Here is a tiny trained network, its code and every weight. The questions are about switching its units off for an input and a class, where a switched-off unit gives its printed mean instead of its output.

import numpy as np


def w(rows, s, z=0):
    codes = np.array(rows[::2]) - 128.0
    scale = np.full(codes.shape[1], s)
    scale[-1] = z or s
    return codes * scale


def f(y):
    return y / 2 * (1 + np.tanh(0.7978845608 * (y + 0.044715 * y**3)))


def log_softmax(a):
    a = a - a.max(-1, keepdims=True)
    return a - np.log(np.exp(a).sum(-1, keepdims=True))


def net(x, mask):
    res = np.array(x, float).reshape(1, 3) / 4 @ E
    y = f(res @ A[0][:, :-1].T + A[0][:, -1])
    res = res + np.where(mask, y, B[0][:, -1]) @ B[0][:, :-1]
    return log_softmax(res[-1] @ U[:, :-1].T + U[:, -1])


A, B = {}, {}
E = w([
[100,182,99,80,254,79,122,60],'x0',
[81,99,65,95,48,104,43,86],'x1',
[156,218,175,52,90,183,46,152],'x2',
],0.0084)
A[0] = w([
[189,165,193,167,197,149,189,196,91],'neuron 0',
[144,136,139,148,165,72,156,184,251],'neuron 1',
[175,187,234,147,198,166,220,129,90],'neuron 2',
[77,105,56,85,63,111,37,94,111],'neuron 3',
[133,178,176,38,106,189,87,150,97],'neuron 4',
[96,212,113,50,225,83,114,78,114],'neuron 5',
[88,19,76,255,149,45,217,106,103],'neuron 6',
[159,88,191,144,29,186,127,192,111],'neuron 7',
[164,234,201,46,105,161,86,170,136],'neuron 8',
[89,189,123,78,201,101,131,74,93],'neuron 9',
[183,217,184,99,100,145,70,120,94],'neuron 10',
[38,100,38,89,40,77,62,73,86],'neuron 11',
[139,128,118,112,228,52,102,84,112],'neuron 12',
[148,75,144,142,44,140,153,191,91],'neuron 13',
[175,81,172,178,47,159,116,190,112],'neuron 14',
[165,192,173,106,124,179,49,139,97],'neuron 15',
],0.0074,0.012)
B[0] = w([
[161,166,180,181,96,118,252,70,172],'neuron 0',
[108,142,121,169,79,130,43,139,252],'neuron 1',
[154,152,141,180,85,118,212,88,181],'neuron 2',
[132,165,158,188,101,113,186,100,173],'neuron 3',
[80,105,115,112,176,174,178,104,165],'neuron 4',
[161,82,68,98,108,68,143,192,196],'neuron 5',
[49,81,109,97,206,210,133,107,219],'neuron 6',
[152,101,89,116,114,92,143,157,185],'neuron 7',
[72,105,111,143,155,175,107,120,199],'neuron 8',
[146,109,105,95,128,94,215,172,167],'neuron 9',
[92,87,98,133,190,171,183,101,161],'neuron 10',
[170,165,167,189,100,122,232,45,172],'neuron 11',
[138,110,90,114,115,118,153,148,179],'neuron 12',
[153,109,82,103,158,104,227,159,158],'neuron 13',
[175,103,76,85,124,84,150,182,178],'neuron 14',
[90,102,114,126,165,138,161,103,160],'neuron 15',
],0.012)
U = w([
[44,99,109,109,169,193,131,123,106],'0',
[183,102,74,86,120,56,140,206,118],'1',
[165,165,177,181,101,110,164,77,122],'2',
[101,152,143,144,85,122,8,167,251],'3',
[143,145,177,111,134,109,94,142,91],'4',
[155,131,179,93,143,126,97,137,91],'5',
],0.015,0.014)

Each question gives the input, the list of numbers given to net, and the class t.
The units are the neurons (one row each of A and B). Each row of codes is followed by its name. A weight is (code - 128) times the scale printed after its matrix; where a second scale follows, it is the last column's (A, B and U).
mask holds one flag per neuron, in row order. A switched-off neuron (its flag False) gives its mean, the last column of its row in B, instead of its output. The means were averaged over made-up inputs and are rounded, as every weight is.
A unit's drop is (log p(t) with every unit on - log p(t) with that unit switched off) / (log p(t) with every unit on - log p(t) with every unit switched off).
The circuit of an input: a set's keep is (log p(t) with only the set's units on - log p(t) with every unit switched off) / (log p(t) with every unit on - log p(t) with every unit switched off). Starting from the 12 units with the biggest drops (on a tie, the unit counted first), units are removed one at a time, each time the one whose removal leaves the highest keep (on an exact tie, the one counted first), for as long as the keep stays at least 0.8.
units of the circuit, in order: the units of the circuit, biggest drop first
k most important neurons: the k neurons with the biggest drops, biggest first
drop when u is switched off: that unit's drop, to one decimal
input [7,2,5], class 1: units of the circuit, in order => [neuron 5]
input [-6,0,7], class 0: 4 most important neurons => [neuron 8; neuron 4; neuron 10; neuron 5]
input [-7,-7,6], class 1: 2 most important neurons => [neuron 14; neuron 7]
input [-5,6,1], class 2: 3 most important neurons => [neuron 11; neuron 3; neuron 5]
input [3,8,-7], class 2: 2 most important neurons => [neuron 11; neuron 3]
input [-7,-7,-7], class 0: 3 most important neurons => [neuron 6; neuron 5; neuron 11]
input [1,-6,-4], class 2: 2 most important neurons => [neuron 0; neuron 2]
input [8,-1,6], class 1: 3 most important neurons => [neuron 5; neuron 6; neuron 9]
input [8,8,-2], class 1: 4 most important neurons => [neuron 5; neuron 9; neuron 12; neuron 0]
input [-4,5,4], class 2: 4 most important neurons => [neuron 6; neuron 11; neuron 3; neuron 5]
input [-2,8,-7], class 2: 3 most important neurons => [neuron 11; neuron 3; neuron 8]
input [0,-2,3], class 3: drop when neuron 13 is switched off => 0.1
input [-7,-5,8], class 0: drop when neuron 15 is switched off => 0.1
input [-5,-6,-6], class 0: units of the circuit, in order => [neuron 6]
input [-2,-8,8], class 0: drop when neuron 10 is switched off => 2.4
